Rows, each with its class:
[-0.75 -0.19  0.30 -3.21  0.56 -1.24 -1.29 -0.48  0.57  0.97  1.03 -1.18
  4.24 -0.48 -0.74  1.01 -0.15  0.45  0.51  0.20  2.47 -1.51  0.62 -0.14
 -2.27  0.67 -2.58 -2.06  0.07  0.85  0.96 -0.06  0.55  1.30  1.46  1.82
  0.85  0.01 -1.29  0.80  2.08 -1.22  1.01 -0.75  1.66] : A
[ 0.34  0.39 -1.42 -2.16 -1.60  0.74 -0.31 -0.91  0.54  1.83  0.02 -1.20
  0.58  0.05  0.31  0.64 -0.26 -0.75  1.79 -0.32  2.84 -0.05 -0.52 -0.43
  0.08  0.12 -1.11 -1.05 -0.73 -0.13  1.27 -0.92 -0.32  0.96  1.81  0.72
  0.90  0.43 -0.71  0.20  0.20  0.84  1.99 -1.46  0.88] : A
[ 2.47 -0.31 -3.38 -1.90  1.93  1.07 -0.24  0.92  2.16  0.39  1.29  0.16
 -1.03  1.63 -1.58  0.16  0.71  2.36 -0.43 -0.37 -1.68 -2.27 -1.33 -0.83
 -1.17  1.48 -1.84 -1.97  2.05  0.45  1.08 -1.11 -1.96 -0.08  0.47 -1.67
  2.07 -1.00 -1.92  1.81  1.24  2.10 -0.63 -2.70  3.57] : A
[ 0.18 -0.43 -3.72 -2.43 -0.96  0.58 -0.45  0.58  1.28  0.91 -1.19  1.01
  1.55  2.38  0.63 -0.25  0.66 -0.22  1.61 -1.33 -0.59 -0.86 -0.17 -0.01
 -0.70  1.60 -1.57 -0.54 -0.09  2.15  1.22  1.64 -2.28  0.33  1.32 -0.37
  2.63 -1.00 -0.77 -0.13  0.01  0.03  1.03 -2.31  1.99] : M
[-0.27 -0.48 -0.11 -1.52  0.45 -1.23  0.17 -0.96  0.81  1.26  0.19 -0.47
  3.80  0.36 -0.96  0.50  1.16 -2.06  0.67  0.89  2.83 -2.09 -0.72 -0.46
  0.28 -0.58 -0.63 -2.13 -0.88 -1.00 -0.28 -0.16  0.92  0.34  1.04  1.49
  0.75 -0.56 -0.47 -1.39  2.43 -2.13 -0.06  0.28  1.09] : M
[-0.88 -1.45  0.00  1.17  1.63 -2.42 -0.21  1.22  0.81 -2.73  0.94 -0.07
  0.68 -1.43  0.75 -1.13 -0.03  1.61  1.64 -0.98  1.10  0.18  1.54  0.48
 -2.09  2.05 -0.89  1.42 -0.89  0.40  1.16  1.86 -0.72  0.22  0.04 -0.50
 -1.19  0.45 -1.08  1.72  2.62 -0.19 -0.41 -0.31 -0.84] : A
[-2.45  0.16  1.60 -1.36  1.63 -0.80  0.41  0.49 -0.45 -0.54  0.19 -0.70
  0.41 -2.58  0.68 -0.56 -0.89  2.07  2.52  1.34  2.24 -0.80  0.49  1.30
 -2.75  3.78 -0.20  0.29 -1.65  0.16  1.39  3.30  1.39  3.27 -0.56  0.32
 -0.04  0.90  0.69  0.74  3.19 -0.23  0.17 -0.07 -1.56] : A
[-1.30 -0.91 -1.44 -2.63 -1.01 -1.02  0.44 -0.32  1.33  2.53  0.33 -0.26
  4.08 -1.73  0.15  1.43 -1.33 -2.57  0.21 -2.29  1.46  0.95  0.31 -0.29
  0.59  0.05 -1.39  1.53 -1.55  1.05  0.34  1.13 -2.98  3.22  1.13  4.10
  4.58 -0.11 -2.02  0.56 -1.70  0.13  2.05 -1.03 -0.43] : M
[ 0.23 -7.35 -0.10  1.49 -2.27 -0.40 -0.45  0.04 -0.25  1.18  0.00  0.74
 -0.03  0.56 -0.48 -0.60  0.27 -0.22 -1.40 -1.58 -1.89  0.22 -0.07  0.07
  0.10 -0.27 -0.82  0.20  0.39  2.01  0.13 -0.61 -0.28 -0.57  0.07  1.22
 -0.20  0.56 -0.54  0.30 -1.68 -0.23 -0.59  1.05 -0.23] : B
[ 0.53 -0.11 -2.48 -1.82 -0.50  1.26 -0.05 -0.31  0.68  0.35 -1.42  0.24
  1.40  3.24  0.43  0.68  1.46 -0.25  1.88 -1.14 -0.85 -2.40 -0.67 -0.81
 -1.15  0.81 -1.99 -0.15 -0.30  2.31  0.97  1.39 -1.69 -0.29  6.16 -2.34
  3.01 -0.68 -2.14 -1.25 -0.44  1.42 -0.98 -1.87  2.75] : A
